Below is a small trained network, with its code and all its weights. Each question gives an input and a class and asks what happens when units are switched off, that is, made to give their printed mean instead of their output.

import numpy as np


def w(rows, s, z=0):
    codes = np.array(rows[::2]) - 128.0
    scale = np.full(codes.shape[1], s)
    scale[-1] = z or s
    return codes * scale


def f(y):
    return np.maximum(y, 0)


def log_softmax(a):
    a = a - a.max(-1, keepdims=True)
    return a - np.log(np.exp(a).sum(-1, keepdims=True))


def net(x, mask):
    res = np.array(x, float).reshape(1, 8) / 4 @ E
    y = f(res @ A[0][:, :-1].T + A[0][:, -1])
    res = res + np.where(mask, y, B[0][:, -1]) @ B[0][:, :-1]
    return log_softmax(res[-1] @ U[:, :-1].T + U[:, -1])


A, B = {}, {}
E = w([
[133,129,133,122,130,132,123,137,124,127,130,131],'x0',
[129,128,129,124,129,128,128,129,130,128,126,129],'x1',
[128,126,131,131,124,136,135,124,126,131,125,122],'x2',
[43,126,52,70,110,182,150,148,120,126,153,176],'x3',
[138,134,155,129,135,89,248,196,136,129,179,122],'x4',
[66,87,154,176,224,165,109,163,161,129,131,101],'x5',
[128,126,121,132,128,121,124,130,132,130,131,132],'x6',
[128,129,129,129,129,130,130,124,127,133,129,128],'x7',
],0.019)
A[0] = w([
[62,118,87,89,110,148,145,136,137,131,131,164,146],'n0',
[128,132,136,138,177,133,149,156,141,113,144,111,31],'n1',
[175,143,113,155,157,136,69,81,134,128,77,122,185],'n2',
[174,108,127,112,87,115,85,100,120,118,128,106,187],'n3',
[203,172,98,92,15,114,116,68,98,125,99,158,220],'n4',
[134,143,121,103,156,120,140,123,147,130,104,124,109],'n5',
[138,102,119,128,130,125,134,125,125,118,122,128,101],'n6',
[166,141,126,120,91,101,196,147,129,152,162,150,126],'n7',
[115,134,148,151,166,129,158,141,133,131,150,124,53],'n8',
[42,128,105,110,181,141,216,191,120,129,170,142,46],'n9',
[157,147,116,67,51,96,164,135,98,122,154,119,145],'n10',
[121,152,143,128,130,114,105,161,124,114,129,124,81],'n11',
[109,128,116,152,129,130,114,133,114,128,109,116,78],'n12',
[57,120,74,91,94,188,65,93,122,128,114,153,115],'n13',
[129,138,131,124,132,132,134,118,156,130,116,139,95],'n14',
[167,141,112,136,137,118,112,103,108,116,124,127,158],'n15',
[126,125,138,98,126,134,145,116,138,103,118,108,94],'n16',
[161,127,151,125,112,71,144,98,144,112,118,110,137],'n17',
[202,144,190,168,151,45,185,163,157,123,145,63,130],'n18',
[51,61,163,172,250,166,104,161,168,140,146,95,132],'n19',
[70,117,103,137,163,185,128,176,144,101,158,104,2],'n20',
[177,114,166,160,133,106,28,66,116,124,75,88,209],'n21',
[84,135,104,112,138,134,104,136,118,124,110,127,108],'n22',
[87,119,90,82,115,160,190,170,134,120,185,151,32],'n23',
[87,135,67,98,124,183,82,106,123,143,112,137,110],'n24',
[124,127,144,151,138,153,75,131,156,118,105,112,83],'n25',
[113,166,98,125,100,126,137,129,146,160,114,137,77],'n26',
[117,115,128,145,142,120,164,159,171,118,147,111,72],'n27',
],0.012,0.0092)
B[0] = w([
[151,140,54,66,105,138,137,96,126,81,169,130,187],'n0',
[100,104,153,100,138,155,134,135,149,166,127,141,155],'n1',
[67,166,150,107,81,109,82,139,157,119,113,81,195],'n2',
[111,125,121,92,107,105,56,147,114,201,130,121,175],'n3',
[104,110,104,38,81,141,101,179,90,234,165,192,232],'n4',
[108,125,122,128,131,124,126,136,120,125,126,148,129],'n5',
[124,144,133,130,127,120,124,125,125,129,124,149,128],'n6',
[183,136,147,155,132,49,157,98,128,87,96,70,183],'n7',
[105,114,162,109,139,158,126,161,131,172,128,165,156],'n8',
[110,157,162,60,46,136,135,175,216,191,142,178,210],'n9',
[147,132,102,121,123,47,165,95,109,58,134,67,189],'n10',
[134,125,149,123,132,137,124,124,134,126,124,125,131],'n11',
[130,131,137,123,138,144,117,111,150,122,132,111,137],'n12',
[198,84,65,132,210,202,143,113,86,97,151,162,210],'n13',
[126,135,136,128,130,145,117,138,121,126,135,116,128],'n14',
[123,127,155,115,109,116,79,148,115,158,130,135,155],'n15',
[115,97,118,119,131,103,122,116,129,119,141,126,129],'n16',
[158,120,164,138,100,104,119,157,107,194,111,169,167],'n17',
[179,64,192,174,206,150,162,148,62,177,159,187,227],'n18',
[96,140,176,206,160,214,81,88,254,147,95,121,253],'n19',
[152,135,125,104,93,172,99,112,197,169,131,180,176],'n20',
[59,198,155,131,67,63,79,135,184,138,105,86,226],'n21',
[154,123,89,122,104,189,114,116,140,105,120,125,156],'n22',
[78,173,143,84,55,81,130,128,202,126,111,15,185],'n23',
[159,83,92,136,162,197,152,96,84,93,119,167,190],'n24',
[115,125,154,140,141,136,108,115,163,84,123,85,163],'n25',
[122,120,107,123,127,134,141,129,122,100,104,101,141],'n26',
[124,113,165,122,113,157,140,160,123,183,133,148,162],'n27',
],0.0097,0.031)
U = w([
[73,150,150,89,50,125,87,154,169,199,139,136,212],'0',
[206,97,163,158,167,42,171,153,5,153,155,143,254],'1',
[52,171,166,206,152,109,54,105,167,94,76,34,121],'2',
[132,88,201,207,255,162,167,157,131,169,140,153,14],'3',
[126,92,42,79,141,161,114,121,1,119,160,162,165],'4',
[126,161,98,85,69,26,214,137,131,64,157,77,55],'5',
[124,106,82,166,208,229,106,80,156,69,123,143,23],'6',
],0.0087,0.0038)

Each question gives the input, the list of numbers given to net, and the class t.
The units are the neurons (one row each of A and B). Each row of codes is followed by its name. A weight is (code - 128) times the scale printed after its matrix; where a second scale follows, it is the last column's (A, B and U).
mask holds one flag per neuron, in row order. A switched-off neuron (its flag False) gives its mean, the last column of its row in B, instead of its output. The means were averaged over made-up inputs and are rounded, as every weight is.
A unit's drop is (log p(t) with every unit on - log p(t) with that unit switched off) / (log p(t) with every unit on - log p(t) with every unit switched off).
The circuit of an input: a set's keep is (log p(t) with only the set's units on - log p(t) with every unit switched off) / (log p(t) with every unit on - log p(t) with every unit switched off). Starting from the 12 units with the biggest drops (on a tie, the unit counted first), units are removed one at a time, each time the one whose removal leaves the highest keep (on an exact tie, the one counted first), for as long as the keep stays at least 0.8.
units of the circuit, in order: the units of the circuit, biggest drop first
unit that matters most: the unit with the biggest drop
top k neurons: the k neurons with the biggest drops, biggest first
drop when u is switched off: that unit's drop, to one decimal
input [7,-2,6,8,-1,2,-4,-3], class 6: units of the circuit, in order -> n13
input [-3,-6,-7,-2,1,-1,7,-4], class 1: units of the circuit, in order -> n19; n9
input [1,-1,7,4,5,0,6,-5], class 5: units of the circuit, in order -> n19; n4
input [2,-8,3,2,0,1,2,3], class 6: units of the circuit, in order -> n4; n21
input [0,4,0,1,0,0,-7,3], class 4: units of the circuit, in order -> n19; n21
input [4,3,-8,7,0,-6,0,-7], class 4: top 2 neurons -> n4; n13
input [-6,-3,0,0,1,2,6,2], class 3: top 4 neurons -> n21; n4; n23; n2
input [-3,7,-8,7,0,-2,6,-3], class 4: top 2 neurons -> n13; n21
input [-6,3,7,-8,0,2,3,5], class 2: top 2 neurons -> n21; n4
input [-4,6,7,-1,-5,1,2,1], class 2: top 2 neurons -> n9; n4
input [-1,-3,-4,0,8,5,1,0], class 3: top 2 neurons -> n18; n21
input [-4,-2,-7,0,8,-8,7,1], class 1: top 2 neurons -> n18; n21
input [2,2,-6,8,-1,1,-7,-6], class 6: top 2 neurons -> n4; n13
input [1,2,3,2,-8,7,-5,5], class 6: units of the circuit, in order -> n13
input [6,8,1,3,0,-7,6,-5], class 4: top 2 neurons -> n4; n21
input [6,-7,0,-4,-6,1,3,2], class 2: drop when n9 is switched off -> 0.2
input [-6,7,-2,-1,7,-3,3,-3], class 1: drop when n18 is switched off -> 0.1
input [-2,5,-7,3,1,0,-3,-3], class 5: drop when n19 is switched off -> 0.3
input [7,-8,-4,5,0,3,-4,6], class 6: top 2 neurons -> n4; n21
input [-8,7,-6,8,1,-1,4,-3], class 5: unit that matters most -> n23
